Below is a small trained network, with its code and all its weights. Each question gives an input and a class and asks what happens when units are switched off, that is, made to give their printed mean instead of their output.

import numpy as np


def w(rows, s, z=0):
    codes = np.array(rows[::2]) - 128.0
    scale = np.full(codes.shape[1], s)
    scale[-1] = z or s
    return codes * scale


def f(y):
    return np.maximum(y, 0)


def log_softmax(a):
    a = a - a.max(-1, keepdims=True)
    return a - np.log(np.exp(a).sum(-1, keepdims=True))


def net(x, mask):
    res = np.array(x, float).reshape(1, 3) / 4 @ E
    y = f(res @ A[0][:, :-1].T + A[0][:, -1])
    res = res + np.where(mask, y, B[0][:, -1]) @ B[0][:, :-1]
    return log_softmax(res[-1] @ U[:, :-1].T + U[:, -1])


A, B = {}, {}
E = w([
[242,2,104],'x0',
[198,245,94],'x1',
[96,77,5],'x2',
],0.0081)
A[0] = w([
[75,39,87,161],'neuron 0',
[192,76,70,209],'neuron 1',
[158,180,155,118],'neuron 2',
[59,196,63,223],'neuron 3',
[128,157,202,165],'neuron 4',
[246,92,43,207],'neuron 5',
[144,21,180,253],'neuron 6',
[157,143,51,227],'neuron 7',
[98,206,44,197],'neuron 8',
[68,64,154,180],'neuron 9',
[106,167,215,178],'neuron 10',
[90,199,89,245],'neuron 11',
[68,60,153,223],'neuron 12',
[171,132,171,214],'neuron 13',
],0.012,0.0059)
B[0] = w([
[161,158,28,212],'neuron 0',
[226,31,167,227],'neuron 1',
[120,219,93,172],'neuron 2',
[7,95,57,237],'neuron 3',
[220,237,179,195],'neuron 4',
[144,34,233,253],'neuron 5',
[231,90,57,253],'neuron 6',
[54,4,175,205],'neuron 7',
[33,19,128,224],'neuron 8',
[117,225,51,203],'neuron 9',
[206,226,187,213],'neuron 10',
[1,137,170,232],'neuron 11',
[169,222,18,219],'neuron 12',
[184,145,207,191],'neuron 13',
],0.0081,0.011)
U = w([
[97,161,42,87],'0',
[236,4,42,50],'1',
[195,2,252,122],'2',
[11,20,126,112],'3',
[241,202,215,254],'4',
[32,219,230,149],'5',
],0.0078,0.0042)

Each question gives the input, the list of numbers given to net, and the class t.
The units are the neurons (one row each of A and B). Each row of codes is followed by its name. A weight is (code - 128) times the scale printed after its matrix; where a second scale follows, it is the last column's (A, B and U).
mask holds one flag per neuron, in row order. A switched-off neuron (its flag False) gives its mean, the last column of its row in B, instead of its output. The means were averaged over made-up inputs and are rounded, as every weight is.
A unit's drop is (log p(t) with every unit on - log p(t) with that unit switched off) / (log p(t) with every unit on - log p(t) with every unit switched off).
The circuit of an input: a set's keep is (log p(t) with only the set's units on - log p(t) with every unit switched off) / (log p(t) with every unit on - log p(t) with every unit switched off). Starting from the 12 units with the biggest drops (on a tie, the unit counted first), units are removed one at a time, each time the one whose removal leaves the highest keep (on an exact tie, the one counted first), for as long as the keep stays at least 0.8.
units of the circuit, in order: the units of the circuit, biggest drop first
top k neurons: the k neurons with the biggest drops, biggest first
drop when u is switched off: that unit's drop, to one decimal
input [-4,8,1], class 3: units of the circuit, in order : neuron 8
input [-1,-6,-1], class 0: units of the circuit, in order : neuron 5; neuron 12
input [5,-1,-6], class 4: units of the circuit, in order : neuron 8; neuron 7
input [-4,-7,-3], class 4: units of the circuit, in order : neuron 10; neuron 8
input [2,2,4], class 2: units of the circuit, in order : neuron 5; neuron 12
input [-4,-3,-1], class 5: units of the circuit, in order : neuron 6; neuron 1
input [-7,-5,5], class 0: top 3 neurons : neuron 12; neuron 5; neuron 9
input [2,4,6], class 2: top 2 neurons : neuron 5; neuron 1
input [6,0,-8], class 4: top 4 neurons : neuron 8; neuron 7; neuron 4; neuron 3
input [-1,-7,0], class 0: top 3 neurons : neuron 1; neuron 9; neuron 5
input [0,-5,1], class 1: top 3 neurons : neuron 11; neuron 6; neuron 3
input [-7,4,2], class 3: top 2 neurons : neuron 8; neuron 3
input [-1,-2,-2], class 4: top 2 neurons : neuron 3; neuron 8
input [6,2,3], class 2: units of the circuit, in order : neuron 5
input [-1,-7,7], class 1: drop when neuron 11 is switched off : 0.4
input [-3,4,0], class 5: drop when neuron 5 is switched off : 0.2
input [-8,-8,3], class 0: drop when neuron 12 is switched off : 0.1
